In the rows, zero is written as 128.
Each row has a class, written after it, and each block has its own classes.
[191 136  78 207 164 217  66 125  89 202  43 143 196 118 131 114  84 120
 115 113 234 117 139 163 154 113 153  99 131 104 149 105 129  89  64]
Q952
[ 86 131 126 159 109 103 129 109 143  99  78 132  77 150 136 151 155 115
 146 122 131 137 112 130 119 150 126 109 164 161 128 159 108 114 155]
Q823
[ 82 114 125 139 115  97 121 116 131  83  75 136  83 157 134 138 123 104
 145 122 138 162  92 128 119 147 128 114 150 151 116 176 115 110 159]
Q119
[ 57  66 146 158 122  97 134 143 141 131 127 208  84 100 114 122 141 155
 151 114 139 131 180 143 175 149  72 140  86 115 165 181  85 163 151]
Q185
[105 125 121 125 151 101 138 161 126 101 124 159 116 122 149 122 115 142
 154 102 175 128  86 120 138 116 159 119 105 108 100 137 114 161 108]
Q952
[143 117 110 183 119  99 109 134  94 166  98 110 142 129 107 151 131 154
 134  77 179 124 101 139 117 112 117  84 151 123 117 124 138  82 150]
Q369
[159 133 124 195 119 194 109 118 124 141  98 155 170 116 123 195 125 134
 110 107 215 128 145 128  92 119 112  88 133 125 123 106 114 115  98]
Q130
[100 157  91 143 115 146 126 110 142 121  93 184 148 120 100 162 169 161
 160  92 152 133 158 151 125 146 163 101 151 161 161 136 105  98 146]
Q369
[144 115 146 184 134 135 117 120 103 128  87 129 117 112 121 154 142 153
 121 104 212 133 119 115 123 114 102 113 129 120 129 121 126 112 136]
Q130
[124  78 111 179 128 149 114 150 133 132  49 141 137 132 146 128 112 123
 141 141 173  88 115 122 118 112 134 120 111 134 139 170 113 142  80]
Q562
[102 114 120 147 145 110 135 144 124 117  92 150  92 116 138 147  91 143
 150 120 149  98 118 109 136  94 143 139  94 101 123 154 116 173  99]
Q185
[ 70  97 140 121  91 134 133 107 137  99  80 157  68 139 149 137 124 120
 125 140 126 152 124 116 136 173 104 125 146 136 115 168 107 123 154]
Q185
[ 69 103 138 126 118  74 119 115 146  75 105 145  70 130 120 110 165 108
 154 134 119 156 120 138  95 153 112 152 136 160 159 154  72 119 161]
Q823
[ 50 160  87 112 109 110 123 121 148  48  85 121  93 154 144 140 130 121
 173 106 139 153  81 127 106 167 148 132 164 170 106 156  93  78 152]
Q130
[159 100 135 173 110 187  94  90  69 152 106 130 141 124 112 171 121 128
 145 110 209 123  87 130 135 118  94 101 140  74 131 118 101 110 139]
Q823
[160 108 117 205 101 176 114 106 101 156  95 147 142 131 115 183 147 128
 140 109 212 131 131 122 141 113  89  94 121 107 124 135 106 123 129]
Q823
[150 129 165 127 119 188  99  85 139  98  76 149 123 129 128 178 159 134
  90 137 154  98 139 154 106 143 149  75 180 134 143  81 137  85 156]
Q952
[169 129 132 189 143 155  94 142 115 146 129 133 196 109 125 133 132 125
 112 123 182 156 147 122 126 121  93 112 113 114 120 117 103  92 111]
Q130
[135 155 127 120 132 177 112  90 136 100 111 154 124 143 108 183 154 141
 148 117 142 117 131 174 169 118 148  99 129 119 151 107  94 102 138]
Q823
[101 122 131 110 139 123 156 151 133 150 116 165 112 104 151 124 106 128
 137 129 133 118  79 108 130 146 137 111  86  82  85 127 125 183 100]
Q185
[ 85 147 141 155 111 145 134 130 176  52  94 127 107 142 130 143 136 129
 110 122  85 156 113 127 141 153 145 126 147 141 101 150 161  98 133]
Q823
[149 129 121  93 123 154 139  93 152  98  25 138 106 107 109 168 147 147
 126 135 140 113 116 136 151 150 164 113 116 155 176 133  99  74 119]
Q562
[112 120 139 159 133 159 135 128 136 128  77 131 122 128 159 130  90 113
  95 157 147 119  88 101 163 109 113 142 107  63  88 166 120 139  99]
Q185
[125 135  56 116 135 113 124 145 141 151 111 107 155 159 149 130 115 104
 152 135 121 137  91 126 108  88 159 139  96 138 113 141  92 119 113]
Q383
[ 68 184  96  82 131 177 128 122 138  33 114 150 154 192 155 193  94 142
 125 125 103 187  42 103 158  93 197 155 179 126  48 195 106 131 129]
Q130
[ 87 115 108 119 144  87 156 152 125 138  91 118 115 123 133  85 126 132
 153 135 138 119  73 131 137 105 151 147 102 108 141 167  80 165 104]
Q562
[133 159 131  96 116 196 123 114 176 116  97 177 171 131 121 136 189 130
 138 131 141  77 128 150 153 160 144 108 131 127 134 102 102 129 117]
Q130
[105  99 112 148 151 135 143 132 125 141 113 168  93 118 144 174 119 144
 159 118 160  90 105 133 133 109 145 105  99 103 116 125 117 164 107]
Q823
[133 143 171 121 106 183 115  54 127  73  96  87 116 244 144 162  77  65
 103 118  90 181 129 137  76  38 123  92 144 128 150 174 153 120 140]
Q119
[ 96  95 143 137 147 168 136  84 130 144 158 166 123  99 119  90 121 120
 130  85 195 135 116 151 114 158  83 129 108  94 164 117 148 112 122]
Q952
[112 156  99 135 109 233 161 106 159 171  92 142 190  88 106  59 125 114
 119 121  94 146 188 146  95 157 141 126  96 101 183 102 141 110  76]
Q185
[139 157 112 131 147 161 121 106 138 111  75 182 130 133 100 156 153 135
 162  99 183 124 129 163 157 122 160  93  99 129 159 122 113 130 121]
Q119
[184  95 158 188 128 148  91 115  75 168 123 136 157 107 114 182 116 128
 142 150 156 115 112 115 145 120 105 104 127  88 142 129 101  88 148]
Q369
[162 126 103 166 105 189  99  99 108 172  86 134 182 130 143 159 138 126
 114 113 216 119 113 101  86 110 116  98 143 108 120 122 123 130 127]
Q383
[116 113 117 133 127 131 150 139 131 107  83 152 110 134 159 117 123 113
 158 130 184 124 117 109 134 110 143 108  84 104 109 148 101 161  98]
Q119
[158 131 112 163 110 194 104 125 107 150  98 129 186 141 140 159 126 142
 116 107 203 138 104 117 117  95 133  96 130  93 107 122 126 130 121]
Q383
[152 101 140 184 133 179 110 112 103 160 101 149 162 133 124 147 152 125
 116 120 205 119  78 127 129 118 105  94 141  91 108 126 142 115 145]
Q952
[125 117 124 188 169 101 120 129  87 198 141 102 135  85 110 148 126 134
 108 139 157 113 106 144  84  84 100 129 122  78 140  84  97 123 149]
Q130
[ 87 134 142 110 100  93 142 123 159  82  90 125  89 147 142 117 132 127
 139 101 102 167 126 128 168 190 108  92 145 161 111 172 116  69 151]
Q185
[ 63 128  94  67 113  92 111 100 157  94  84 173  83 155 147 142 107 108
 133  88 145 147  75 141 146 193 128 123 173 166 113 178  98  99 149]
Q952
[144 123 103 183 113 166 105 102 120 162 116 147 151 116 109 182 127 121
 123 108 192 118 121 126 125 138  76 101 123 108 104 123 126 105 134]
Q185
[130 112 133 137 133 112 130 149 125 118  88 140 127 128 138 116 118 117
 141 125 163 121  81 116 137 110 143 127 102  98 123 148  98 143 109]
Q952
[126 155 114 107 133 181 101  74 144 113  82 174 133 139 122 151 181 136
 145 114 167  99 136 159 173 130 124 100 123 109 156 118  93 105 151]
Q823
[117 112 130 143 152 192 115 113 138  86 120 160 141 165 154 170 129 136
 127 124 188 116 113 129 111  70 126 122 111 114 103 134 127 135 109]
Q130
[160 175 127 128 131 188 114  60 146 126  72 149 115 161 117 155 129 119
 131 104 155 106 134 151 204 135 147 116 148 144 169 141 148 102 127]
Q952
[130 157 113 115 137 187 129  92 167 111  73 139 129 150 112 135 160 126
 125 142 134 123 124 180 169 136 153 116 117 151 163 126 118  91 116]
Q562
[ 94 111 132 165 120 186 143 109 138 142 116 155 120 108 123  81 131 121
 119 118 173 141 136 153 142 161 110 138 119 100 157 123 140 119 117]
Q952
[111 125 121 117 140 110 141 145 119 123 116 128 124 138 144 111  87 115
 142 115 144 137  67 124 142 102 153 136 109  89 114 151  99 150 103]
Q952
[150 149 113 174 162 138  82 112 144  85  74 132 130 156 143 198 136 127
 126 113 210  72 105 110  97  60 123 116 116 133 102 125 138 120 119]
Q130
[ 93  82 125 167 108 202 153  99 138 113  84 132  87 154 112 135 112  99
 164 141 136 146 106 153 110 125 105 134  72 114 159 142 128  89 118]
Q185
[ 88  61 112 126 141 110 184 118 122 252 110 173  96  77 128  66 140 138
 119 123 117 131 161 129 150 163  81 125  81 106 160 144 128 155 130]
Q185
[103 113 108 166 127 182 140  98 143 159 119 162 125 102 115 106 143 128
 132 105 165 136 160 158 144 158  99 125 105 114 161 119 130 112 109]
Q823
[126 108 129 111 129 123 139 138 123  98  87 143 118 132 140 127 129 139
 155 115 183  97  75  87 122  99 148 157 116 117 110 151 102 174  94]
Q130
[100 117  90 118 138  96 133 144 132 126  97 130 103 134 135 145  93 127
 147 109 145 107  90 129 119  94 133 129  89 104 105 140 101 143 104]
Q185
[123 173 112 116 141 183 121  97 148 107 105 173 140 121 113 166 153 153
 144 107 175 119 150 165 165 134 145 114 123 129 160 106  86 104 121]
Q130
[ 63 125 123 128 101 112 138 114 139  95  54 132  69 160 132 148 124 118
 121 134 124 157  78 132 129 142 129 131 158 137 109 176  98 118 153]
Q185
[ 56 126 127 132 102  92 136 119 166  86  86 125  81 154 142 125 121 107
 119 124 126 182  73 125 107 168 134 155 167 170 127 187 105 112 145]
Q383
[106 133  86 111 140 105 143 141 160 129 108 130 106 145 158 154 104 123
 133 130 140 141  89 136 156 118 154 134  95 131 108 146  92 119 110]
Q383
[108 115 124 144 131 147 136 146 121  93  75 139 132 146 137 150 113 138
 145 102 180 117  46 127 113  95 169 103 129  93 102 144 120 132 112]
Q952
[178 138 137 181 144 127 127 110  97 109 126 131 123 121 121 163 120 133
 150  98 205 173 211 124 107  64 124  83  78 133 167 117 103 125 114]
Q119
[162 108 142 177 133 144 115 116 101 143 100 137 146 120 125 144 133 127
 121 106 214 127 109 118 108 101 116 101 130 108 132 125 120 122 122]
Q952
[150 113 113 175 118 164 123 126 111 141  85 139 151 138 110 167 149 153
 132  92 214 129 132 138 118  82 111 101 113 121 135 121 104 118 120]
Q130
[115 110 138 107 151 100 137 142 116 119 114 165 110 125 147 130 112 139
 154 127 156 133  73 109 140 113 155 134  96 101 113 153 101 150 110]
Q369
[140 142 147 104 120 188 123  81 153  95  88 182 129 140 112 192 150 139
 113 109 164 122 137 169 147 128 148  85 139 127 165 113 100  97 138]
Q952

A new block, with new classes.
[114 154 167 110 140 101  96 123 132  85 143 121  76 104 140  13 152 119
 151 106 121  80 140 104 131 109 147 129 171 109  32 127 134 181  88]
Q89
[135 120 111 103 124 153 142 169 131 138 116 145 133 149 158 189  90 152
 159 116 171 151 146  83  67 117 119  96 111 140  90 166 103 146 131]
Q930
[ 90 108 130 137 146 128 114  76 112 120 151 161  91 162 137 162 103  61
 175 168  98 215  91 153 123 106  77 136 114 153 111 121 136  96 105]
Q932
[128 113 142 119 120 136 130 126 127 112 116 142 157 151 117 107 150 145
 149 107 112 152 141 121 109 124 150  98 144 110  99 187 126  81 134]
Q932
[129 134  95 136 154  70 141 121 102 121 120 176  87 165 115 148 112 115
 144 140 130 159 110 124 110 104  58 127 172 102 114 111 127 116  69]
Q419
[ 91 108 108 130  95 156 145 122 112  73 130 110 178 121 128 202 128 142
 109 172 112 116 120  73 143 107  95 156 107 143 199 137 135 103 100]
Q362
[122  82  96 100 152 120 108 158  53 113 113 173 131 148 138 186 158 187
 148 142 148 188 154  95  87 125 110 143 166 132 138 150 187 125 148]
Q419
[150 171 130 118 159 125 167 113  69 108 139 115 155 183 106 102 188 148
 101 123 164 118 112 142 119  82 154 126 147  75 133 141  81  92 121]
Q362
[116 111 116 148 117 117 118 117 145 132 117 130 122  90 133 151 116 133
 132 139 124 115  92 118 106 144 129 149 127 133 142 141 158 132 128]
Q164
[145 118 133 104  99 133 111 111 151 156 158 152 129 120  94 160 154 129
  73 115 107 159 165 122 205 142 128 124 133 112 159  71 130 101 132]
Q89
[118 130   4 123 115 128 130 132 200 168 178 187 125  52 141 130 130  92
  67 129 119  80  83 150  95 164 177 115 172 140 178 132 121 136 144]
Q932
[142 125 183 144 158 155  74 200 149 139 181  75 137 182 185 149 136 151
 159  67 138 165 182 167  95 118 132 128  92 114 171 123 145 117 150]
Q269
[116 128 113 134 118 115 122 133 134 118 150 122 140  93 122 133 136 117
  94 122 109 113 126 124 131 146 161 147 137 136 137 100 135 118 126]
Q362
[168 114 125 116 129 105 152 155  43 154  53  96 163 125 102 120 161 201
 124 117 136 122 139 100  64 160 136 122 142 107 137 134 162 145 107]
Q429
[111 149 147 148 175 112 163  94  83 148 160 151 100 156 120  90 129 138
 171 162 136 157 105 160  98  65  92 138 143 135 104 179 113 150 154]
Q269
[123 123 165  99 116 129 112 127  97 174 164 127 143 115 127 158 204 170
 107  98 116 113 194 101 164  88 166 130 131  85 123 117 122 144 197]
Q309
[114 113 143 129 118 143 127 136 111 138 122 124 156 174 145 242 128 183
 118 113 131 154 174  94 116 101 111 149 121  84 151 126 127 118 125]
Q164
[140 114 111 132 123 103 101  89 167  37 143 189 133  98 101 146 130 148
 153 131 112  92 114 128 129 161 180  80 173 124 133 180 149 121 109]
Q429
[143 104  78 139 120 127 117 133 152 104 125 114 125  97 143 102 131 121
 125 109 114 103 138 117 135 171 115 133 129 109 137 107 151 129 138]
Q309
[119 139 146  95 159 128 109 136 146 100  84 157 121 144 174 128 145  93
 155  59 116 159 172 137 146  50 111 135 157 121 108 155 100  96 106]
Q930
[ 69 109  69 134  81 176 134 127 166 203 175 114 108  82 189 124 113 139
 131 129 136  85 149 101 122 131 157 100 128 146 137 150 149 163 165]
Q89
[ 97 120 108 140 137 115 141  92 121 173 145 128 122 134 148 174 138 126
 157  99 129 100 184 140 121 114 152  99 150  88 111 133 111 132 164]
Q419
[115 128 149 144 114 121 123 145 136 118 130 148 137 130 122 175 129 117
 128 102 132  92 135 114 105 106 147 128 150  71 108 165  82 134 167]
Q930
[128 107 196 100 107 141 110 143 145 120 163 109 155  92 118 120 159  86
 130 110 113 121 160 125 130 122 169  97 105 149 131 117 147 130 153]
Q932
[147 137 224  80 105 123  96 116  89 120 104 143 187 128 101 140 212 163
 101 117 127 140 142  89 116 117 195 136 134  86  88 133 149  85 143]
Q362
[161 154 165 125 180 105 107  77 139 124 108 125  81 117 137  85 150 132
 142 133 149 152  67 155 140 115 130 152 124 123  96 103 149 111  91]
Q164
[105 114 125 136 139 153  74 141 152 112 125 119 125 140 142 140 107  88
 148  91  81 177 159 169 126 160  96 185 107 161 147 126 127 130 130]
Q89
[123 124 178 115 110 165 109 103  92 168 100  97 183 160 154 133 160 145
 158 140 144 125 147 100  75 139 132 143  93  83 113 159 157 129 151]
Q269
[149 110 194  89  83 106  94 157  69  79 105 148 137 123  95 138 153 167
 101 135 108 216 152  71 150 121 135 106 108 158 111  93 160 124 136]
Q429
[137 111 118 105  97  96 137 139 112  80  91 172 133  93 112  93 132 157
  95 134 119 175 148  79 188 137 145 142 164 143  80 122 151 116 150]
Q309
[127 158 105 115 112 116 117 110 148 136  93 162 135 115 172 146 159 109
 103 104 128 117 124 142 115  97 153 116 159  96 106 131  97 113 113]
Q309
[130 105 164 132 115 135 143 119 118 103 112 120 129 117 121 129  93 170
 141 160 128 158 131  84 126 154 122 131 105 148 117 120 173 134 134]
Q429
[ 98 145  76 109 149  86 134 106 134 145 168 189  91  94 125 158 128 136
 113 145  82 163 130 129 124  49  67 122 128 203 146 132  95 120  80]
Q419
[135 142 130 148 104 104  88 118 170 153 140 125 125 119 135 116 158 113
 139  75  88  65 141 132  88 133 117  87 150  46 116 129 108 129 119]
Q269
[142 129 153 121 118 131 126 105 114 158  96  94 111 119 129 108 146  80
 149 100 129 124 123 146  89 148 119 114 119  95  97 104 103 125 163]
Q89
[116 122 104 143 103 113 128 150 105 124 149  94 148 104 114 112 139 155
 111 139 121  82 114  79 123 149 149 158 125 105 156 126 162 141 140]
Q362
[118 107 100 129 145 105 134 150 135 108 173 161 136 140 133 198 121 132
 136 115 136 110 155 130 143 131 149 135 182 121 152 150 119 104 108]
Q309
[116 159 242  87  97  74 119 120 132 146  18 150 158 111 101 120 133 147
 155 137 125 158 107  76 185 101 143 163 135 153  70 181 131  86  70]
Q419
[128 140 186 110 139 160  72 102 148 126 100 105 117 114 169  91 171 141
 139 108 109 171 120 141 135 133 136 108 110 160  61 127  94  82 102]
Q269
[156 126 155 118 114  97 118 148  44  96 110 124 115 151  96 151 152 143
 137 150 136 198 123 110 143 102  93 114 100 139 105  99 124 162 128]
Q309
[ 97 132 108 145 140 156 132 133 192 166 190 110 129  97 157 114  84 123
 139 140 146  62 112 137  87 167 161 187 116 140 159 170 140 153 159]
Q89
[123 136 187 107 129 114 105 104  90 114  67 111 150 119 103 164 143 125
 119 144  97 170 119 128 175 139 131 156 109 189 130 104 114 112  34]
Q429
[156 142 157 114 120  91 136 119  82 163  85 123 155 134 128 168 164 198
 100 106 152 152 153 113 118 102 186 139 134  73 115 121 140 111 157]
Q164
[119 120 105 118 113 121 127 139  95 151 114  97 136  78 121 122 165 113
 124 118 128  81 113  99 128 149 153 152 145 106 152 107 151 161 172]
Q362
[126 122  83 114 144  87 144 149  46 102 168 133 138 136 101 147 157 184
  98 155 126 146 106  94  87 114 158 151 146 109 142 154  92  93 157]
Q932
[124 109 128 123 137  93 145 148  72 133 125 119 129 116 109 148 128 130
 157 122 113 125 166 115 102 123 106 140 138 148 104 129 130 174 121]
Q309
[111 153 167 110  88 129 119 125 150 165 148 118 134 127 100 171 126 118
 109 146 115 191  96 129 235 105 166  95  77 202 137 128  61  89  89]
Q932
[ 79 122 160 130 140 176 128 132 172  88 108 158 118 119 168 163  75 121
 141 158 125 157  95 115 115 128 100 175 135 183 130 155 126 130 115]
Q429
[113 115 111 157 144 143 129 128 136 147 154  89 112 106 153  95 116 109
 128 136 138 104 114 139 120 182 131 145 138 132 122 106 126 133 138]
Q269
[142 121 170 126 134 140 131 183 160  99 147 119 158 141 107 108 126 193
  95 103 128 148 137 100 146 123 123 165 113 150 156 164 129  76 116]
Q164
[126 117 251 114 136 160  83 167 188  78 149 139 154 126  99 177 144 174
 129 123  88 125 128 105 144 110  90 143 116 172 175 160 134 100  37]
Q429
[107 152 138 119  98 147 146 119 116 156 133 139 145 142 112 144 132 136
  94 142 117 207 150 142 197  78 158 106  93 179 115 129  90 151 135]
Q932
[135 124 228 138 126 140 137 136 118 115 124 149 150 157  82 182 159 170
 108 135 145 185 135 145 206  65 126 139 132 135 164 147 140 126 135]
Q164
[155 121 126 111 156 102  88 128 175  72 140 154  92  95 114 145 122  94
 164  76  93 131 148 125 146 114  95 124 123 124 120 116 102 137 148]
Q930
[122 142 100 133 101 147 121 148 151 167 144 145 138 146 116 100 136 110
 111  90 119 108 123 144  70 151 129 125 137  95 125 172  82 123 161]
Q89
[121  99 105 113 143 124 193 112 137  88 167 164 162  85 138 136 103 156
 145 141 148  90 197 117  77 124 184  89 165 185  77 188 141 139 128]
Q309
[127 122 122 147 106 125  98 157 113 141 147  90 136  93 131 127 155 152
 102 146 128  79  93  99  93 169 135 144 127 101 151 120 125 143 142]
Q269
[140 153  74 134 102  86 118 114 169 144 115 142 118 118 130 101 127 103
 125 114 134  97  90 115 137 141 127 113 129  76 152 128 125 102 128]
Q419
[123 110 126 128 132 120 127 119 121 121 143 105 112  78 126 106 147 129
 116 124 122  78 124 111 143 164 163 123 153 123 141  98 142 135 132]
Q429
[165 174 141  84 166 122 109 159 134 200 107 135 142 168 133 132 160 152
  95  73 138 148 142 130 103 100 100 189 119  96 150 103 126 142  82]
Q164
[165 135 212 128 112 134 125 143 136 148 129 118 126 155 104 112 134 167
 115  97 131 185 152 127 126 129 131 135 101  75 100 114 118  97 210]
Q89
[157 153 135 103 106  99 106 196 111 123  93 115 159 159 101  78 147 179
 124  80 122 154 164  91 173 135 132 124 139 124 121 157 111 138  98]
Q269
[ 79 136  91 114 156 123 120 105 157  99 155 173 109 118 174 160 119  98
 101 127 127 129 130 128 121 122 144 153 171 140  98 123  69  73 119]
Q419
[134 101 105 132 119 114  98 145 104  94 112 128 108  84 125 118 160  94
 116 124 132 107  98 107 134 138 126 131 147 105 135 111 135 135 149]
Q930
[142  83  92  85 137 135 120 130 110 161 122 133 131 107 148 184 178  87
 164  83 163  91 149 116 130 134 158  76 168 105 159 137 135 100 145]
Q930
[114 132 116  99 104 126 136 124  86 122 138 176 141 157 145 157 128 142
  85 121 139 187 199  89 122  80 163  99 130 126  48 121  99 128 130]
Q930
[114 135  92 149  93 135 106 154 203 164 141 148 135 102 118 155 138  94
  95  85 112  33  86 124  90 155 117 133 160  74 171 152  94 148 125]
Q164
